Each row, then roughly how far along a hidden order it lies, from 0 to 12
-4 -4 2 2 3 10 3 2 -10 7 -4 -25 10 4 -21 -4 -1 19 5 4 7 -2 14 1 5 4 0 7
 -1 18 -28 0 -2 16 -2 -6 -19 -6 17 0 -11 3 3 -6 -7 2 1 -3 -6 -6 -6 -18
 -2 -11 6 6 1 -5 -4 -1 -5 4 -3 9 10 : 8
-11 -1 -1 -9 13 7 6 5 -5 16 -8 -21 25 -4 1 -3 -2 7 -15 -15 -14 1 4 -4 12
 11 2 3 -5 18 -24 -11 6 14 -8 -13 8 -6 -10 -1 1 5 10 7 1 -2 3 3 6 -19 -7
 -14 -13 -18 -8 -3 -3 -15 1 -28 10 -12 7 4 8 : 2
4 -6 3 -1 -9 8 -3 5 -3 4 2 -8 19 1 -5 -2 -3 10 13 8 12 -2 2 6 -10 4 8 13
 -5 -2 -18 6 -2 13 -1 -4 -17 -5 10 -2 -3 -6 0 -8 6 2 -4 4 -8 2 3 3 5 -6
 3 -5 7 0 -2 4 -7 3 -6 6 4 : 3
-2 0 -1 4 -6 1 -1 -1 0 2 5 -25 1 -1 -10 -2 3 11 -24 -12 -1 -5 -5 -2 -3 5
 2 -3 2 15 -3 5 0 5 -4 9 -6 -4 8 0 -11 12 7 8 -7 -9 1 -3 0 1 -11 -13 -5
 -4 0 -5 -3 -6 -7 -3 2 6 -5 10 6 : 12
0 -4 -6 -5 19 13 -13 23 -11 13 0 20 43 10 -41 2 3 -3 -2 -5 -2 5 7 -7 -8
 9 -11 -4 -15 23 -6 -11 4 16 -6 13 -22 23 -13 -7 3 17 0 -7 -12 4 -5 -11
 -6 2 9 0 9 -11 5 5 -18 5 0 -9 18 -7 -6 -2 6 : 12
-4 -5 2 -5 0 8 4 8 -8 7 -1 -13 14 3 -16 -4 -3 15 9 3 3 0 13 2 3 2 3 10
 -3 6 -28 -2 -1 16 -4 -11 -16 -7 12 0 -12 -2 5 -7 -3 4 -3 1 -5 -7 -1 -10
 -1 -11 4 0 5 -3 -8 -2 -5 2 -7 11 10 : 4
5 -6 2 -5 -9 9 -2 4 3 4 5 -4 6 -2 -7 0 -4 3 14 -2 10 1 -9 5 -18 4 12 16
 -8 -1 2 5 -1 13 1 -2 -5 -5 -2 -2 8 -8 3 -1 16 -3 -5 7 -5 5 10 6 -6 -5 2
 -8 6 6 -2 -4 4 -1 -8 -1 2 : 0
7 3 0 -3 -8 -12 16 -4 0 2 14 23 -28 4 35 -7 3 4 1 -7 6 2 -4 8 2 -18 1 4
 5 -2 -16 3 -4 0 4 -11 29 -5 15 6 -17 -9 8 9 -3 -3 5 -8 5 -13 -36 -29
 -21 -9 -17 14 -6 -20 -11 11 -12 -8 27 2 -19 : 1
-11 3 -2 -2 8 6 2 3 -3 9 -4 -27 2 -4 -7 -3 2 10 -25 -18 -17 -2 9 -7 14 7
 2 -6 0 20 -19 -4 4 9 -8 -2 24 -6 3 0 1 15 15 10 -11 -8 5 -3 6 -9 -16
 -15 -9 -14 -6 -6 -6 -17 -5 -16 6 -3 4 11 11 : 9
-2 0 -2 -1 -5 2 -1 -4 2 3 1 -29 -5 -4 -5 -1 3 5 -17 -19 -4 -2 -10 -3 0 6
 2 -2 -4 13 -1 3 2 5 -5 5 0 -4 4 -2 6 15 16 13 -2 -10 2 -1 2 0 -9 -6 -6
 -4 -3 -8 -3 -7 -7 -13 5 1 -4 7 6 : 8
-8 0 -6 3 34 2 -15 34 -5 17 7 21 34 8 -31 0 5 -6 -7 -2 12 9 3 -9 -1 6
 -14 -2 -4 16 17 -11 -5 18 -2 -2 -20 14 -23 -7 0 18 -14 -10 -13 12 -5 -2
 -8 4 -13 -7 12 -14 9 8 -14 3 0 -12 14 -1 -8 8 2 : 9
-3 0 -5 6 26 3 -20 28 0 11 12 31 25 7 -26 0 5 -12 4 -2 19 9 -7 -4 -15 0
 -9 1 -3 5 32 -2 -6 14 2 4 -21 15 -22 -6 8 13 -15 -8 -8 12 -7 3 -10 13
 -9 0 13 -8 14 3 -9 10 -5 -6 13 4 -15 9 -2 : 9
-6 7 -1 7 14 -21 5 15 5 11 16 24 -23 4 30 -7 6 -5 1 -4 23 9 -5 2 1 -23
 -5 4 11 -9 21 7 -12 9 8 -19 16 -3 -9 1 -15 -1 -13 2 -18 10 1 14 1 -8
 -38 -28 -8 -12 -6 16 -1 -11 -13 2 -10 3 15 16 -20 : 0
-7 4 -4 9 28 -10 -14 30 3 11 13 30 6 7 -6 -3 6 -13 7 0 26 11 -8 -3 -10
 -9 -5 0 3 -3 41 4 -11 13 8 -7 -11 8 -32 -4 0 11 -22 -6 -8 17 -5 8 -7 11
 -16 -3 10 -11 10 10 -8 6 -8 -3 2 6 -11 13 -7 : 5
-6 1 -1 3 2 5 -2 -1 -4 1 0 -27 -16 -1 -14 -3 5 14 -26 -13 -7 -1 1 -4 5 0
 -1 -3 1 19 -13 5 0 10 -6 7 -6 -6 13 0 -4 14 13 6 -12 -8 3 -5 0 -4 -16
 -20 -7 -5 0 -5 -3 -10 -7 -5 -8 6 -2 14 11 : 12
0 6 0 5 -1 -21 8 10 5 9 17 30 -31 4 35 -7 5 -3 7 -5 18 6 -6 6 0 -23 1 4
 9 -7 10 7 -11 -7 7 -23 24 -4 5 5 -15 -7 -5 9 -7 8 4 3 3 -6 -35 -21 -12
 -5 -13 14 -4 -14 -13 10 -13 0 20 9 -20 : 0
-5 1 -2 0 3 2 0 0 0 5 -1 -26 4 -4 -1 -1 2 7 -25 -17 -9 -2 -5 -3 3 5 3 -4
 -1 20 -9 0 3 10 -7 2 2 -5 5 -1 3 14 14 11 -6 -13 3 0 4 -3 -13 -17 -5 -8
 -3 -6 -5 -8 -4 -13 4 1 -3 5 9 : 8
-7 -1 -1 -9 7 7 2 1 -1 10 -4 -22 9 -7 -4 -1 -2 4 -13 -15 -10 0 -5 -3 5 5
 3 3 -4 14 -8 -5 4 13 -8 -6 4 -4 -1 -3 4 8 10 7 2 -3 2 3 5 -9 -7 -21 -10
 -12 -6 -6 -1 -8 -1 -24 9 -7 3 4 6 : 3
-7 -2 -1 -7 7 7 4 2 -3 12 -5 -22 17 -4 0 -3 -2 5 -15 -13 -10 2 -1 -3 7
 10 4 3 -6 13 -15 -6 6 14 -7 -9 6 -4 -3 -2 0 5 10 7 1 -5 3 3 5 -11 -7
 -20 -8 -14 -4 -4 -1 -11 1 -29 7 -8 6 4 8 : 2
-2 0 -1 5 -5 6 -3 -6 -1 2 4 -24 -4 -2 -13 -3 3 12 -23 -12 -3 -5 -5 -2 -1
 4 3 -3 6 16 -4 8 -1 7 -3 8 -5 -6 8 -1 2 15 13 9 -8 -10 4 -2 1 4 -13 -17
 -7 -3 0 -7 -3 -6 -7 -8 0 6 -3 10 10 : 12
3 4 0 0 -9 -17 15 6 1 7 11 25 -31 4 41 -8 5 2 4 -5 10 4 -5 8 1 -23 -4 4
 7 -4 -2 8 -8 3 5 -15 31 -6 6 5 -18 -9 3 10 -6 1 4 -2 5 -11 -52 -27 -19
 -11 -13 16 -3 -12 -11 11 -16 -4 21 7 -20 : 0
13 0 -1 -8 -21 -5 14 -15 -2 3 11 22 -20 4 27 -5 2 6 3 -5 0 -2 -5 10 -5
 -14 3 4 -2 4 -28 4 -1 -3 0 -1 27 -2 22 6 -14 -11 21 10 -2 -10 3 -12 5
 -10 -16 -24 -23 -4 -17 12 -8 -12 -11 12 -12 -8 26 -4 -17 : 3
0 -6 1 -4 -2 6 7 11 -2 8 -1 -5 11 -1 -6 -2 -4 9 13 -1 6 1 -2 2 -7 4 8 14
 -6 0 -9 -2 1 15 -2 -8 -8 -5 4 -3 1 -6 1 -4 8 0 -4 5 -3 -3 4 -2 -3 -14 0
 -4 5 1 0 -6 3 -6 -3 2 -6 : 0
-4 6 -1 7 10 -22 6 13 3 11 17 24 -26 3 32 -7 6 -3 4 -7 20 8 -3 3 3 -21
 -3 4 9 -12 14 2 -11 7 8 -19 20 -1 -3 4 -13 -4 -11 5 -10 12 3 -4 3 -6
 -39 -30 -9 -12 -8 16 -3 -12 -11 3 -11 2 16 12 -17 : 0
-6 -1 -1 -5 9 6 -2 0 -1 11 -4 -27 11 -5 1 -2 -4 4 -21 -18 -10 1 -3 -4 5
 9 1 1 -5 16 -9 -4 5 13 -5 -7 5 -6 -3 -2 2 10 10 9 -5 -7 2 5 4 -11 -8
 -15 -11 -14 -7 -2 -4 -28 1 -21 10 -8 3 4 9 : 4
-11 1 -5 0 38 -2 -16 33 -5 17 6 28 28 9 -22 -3 5 -9 -1 -3 14 12 4 -10 1
 1 -13 -2 -2 12 16 -10 -5 22 1 -8 -20 14 -28 -6 0 17 -20 -9 -17 17 -5 0
 -7 3 -17 -4 13 -16 9 8 -12 1 -1 -16 13 0 -9 13 4 : 8
-2 -1 -2 -7 -2 6 -1 2 4 9 0 -21 5 -7 -8 -1 -2 7 -13 -16 -7 0 -11 0 -5 9
 6 3 -4 9 0 1 4 8 -6 -3 4 -4 -3 -2 4 6 9 13 7 -8 1 5 3 -2 1 -7 -9 -9 -3
 -9 0 -3 -3 -15 10 -3 0 3 5 : 4
5 -6 2 -1 -9 9 -2 5 -1 4 1 -4 6 0 -8 -2 -4 8 19 3 12 1 -3 7 -14 1 8 16
 -5 -1 -5 13 -1 12 0 -4 -12 -5 6 -2 -1 -4 0 -7 12 2 -5 5 -7 10 6 2 -1 -6
 5 -5 5 6 -1 2 -3 0 -8 3 6 : 2
1 4 0 4 -1 -21 8 11 4 7 16 28 -29 4 36 -7 5 -1 4 -6 19 5 -10 8 -3 -22 -1
 5 8 -9 9 8 -10 2 8 -17 22 -5 12 5 -15 -9 -4 7 -5 6 3 2 3 -6 -34 -25 -11
 -9 -17 14 -4 -12 -13 10 -14 0 17 15 -21 : 0
-10 1 -5 5 37 -1 -15 33 -4 16 7 32 30 8 -23 -1 3 -9 -1 -1 18 9 4 -10 -2
 1 -10 -2 -2 10 20 -8 -5 13 1 -5 -17 13 -23 -6 1 18 -13 -8 -15 14 -5 0
 -8 3 -13 -20 14 -15 10 7 -12 1 -2 -11 12 0 -12 11 1 : 8
-3 7 0 5 5 -22 8 7 3 8 17 29 -26 2 35 -7 5 1 4 -4 17 10 -5 4 3 -23 -1 4
 9 -11 14 5 -12 4 8 -19 23 0 -4 2 -15 -3 -8 1 -10 7 2 0 1 -6 -38 -24 -13
 -9 -11 15 -3 -13 -14 5 -12 0 13 12 -19 : 0
0 -2 2 3 -4 6 -2 -1 -6 1 2 -15 2 3 -19 -4 1 19 -4 -2 10 -5 8 2 1 4 1 5 1
 -7 -23 5 -4 10 -3 -1 -18 -8 24 0 -7 5 8 -4 -7 -2 2 -3 -6 1 -9 -5 0 -4 5
 -3 3 -1 -6 5 -8 8 -8 14 11 : 10
5 1 -1 -12 -10 -6 20 -6 -9 7 4 24 -8 7 26 -6 4 8 -1 -6 -9 -2 1 6 7 -14
 -3 0 -3 13 -38 -3 1 2 -4 -1 30 1 25 6 -16 -10 25 8 -9 -6 6 -15 7 -20
 -15 -30 -20 -11 -17 15 -12 -21 -8 6 -11 -15 30 -2 -15 : 4
5 -7 -6 -15 5 18 2 6 -15 6 -4 18 34 11 -32 2 0 6 -3 -5 -16 -2 5 -3 -1 10
 -7 -5 -18 29 -40 -12 9 8 -10 13 -5 14 10 -2 -2 6 21 -3 -8 -11 -1 -21 -2
 -7 10 -11 -3 -12 -6 7 -18 -4 0 2 12 -15 7 -9 5 : 12
-3 -3 1 5 -2 7 -2 3 -8 -1 0 -20 4 1 -20 -4 0 18 -9 -1 4 -2 9 1 4 4 1 3 0
 13 -23 4 -6 12 -5 0 -19 -6 25 2 -10 5 5 -4 -9 -3 0 -5 -4 0 -9 -16 0 -4
 10 -4 1 -10 -7 3 -9 4 -5 12 13 : 10
-5 1 -2 3 -10 5 -4 0 -4 4 -2 -23 -3 0 -16 -4 4 14 -22 -16 -5 -4 0 -4 5 4
 -1 -6 1 16 -14 5 -1 9 -5 4 -5 -6 9 0 0 13 10 7 -11 -5 1 -5 2 -3 -13 -19
 -5 -5 -1 -5 -4 -10 -8 -5 -1 6 -2 13 10 : 12
-8 5 -4 12 30 -21 -10 31 5 14 17 32 -1 3 0 -4 7 -11 4 -3 25 12 -5 -3 -4
 -13 -6 2 8 -4 41 2 -13 12 -1 -13 -3 5 -26 -3 -4 7 -24 -3 -9 16 -4 11 -5
 3 -28 -12 4 -12 -1 9 -6 -3 -9 -5 3 5 -8 17 -5 : 4
-2 0 -1 3 -6 6 -4 -3 1 0 2 -26 0 -6 -6 -2 3 7 -21 -17 -5 -5 -5 -2 -3 5 2
 -1 1 13 -2 7 1 5 -4 9 -4 -5 4 0 4 14 11 10 -5 -8 3 -1 -1 4 -14 -13 -9
 -1 0 -7 -3 -5 -7 -3 1 7 -5 10 6 : 11
-4 0 -2 -4 0 8 0 2 1 10 -1 -24 0 -7 1 -2 1 5 -22 -17 -10 -3 -6 -2 2 3 6
 2 -4 8 -4 0 4 12 -6 -1 3 -6 -5 -1 5 8 17 8 5 -8 3 2 3 -5 5 -11 -10 -10
 -6 -7 -4 -7 -7 -19 8 -4 2 3 6 : 5
3 3 0 -7 -5 -12 16 -3 -6 7 8 21 -22 6 34 -8 2 8 -2 -12 -3 1 1 5 4 -14 -1
 1 2 6 -29 -2 -3 -3 -1 -14 29 -4 18 7 -21 -9 14 8 -8 -5 6 -11 7 -20 -27
 -34 -22 -11 -18 17 -8 -25 -10 6 -12 -9 30 2 -16 : 2
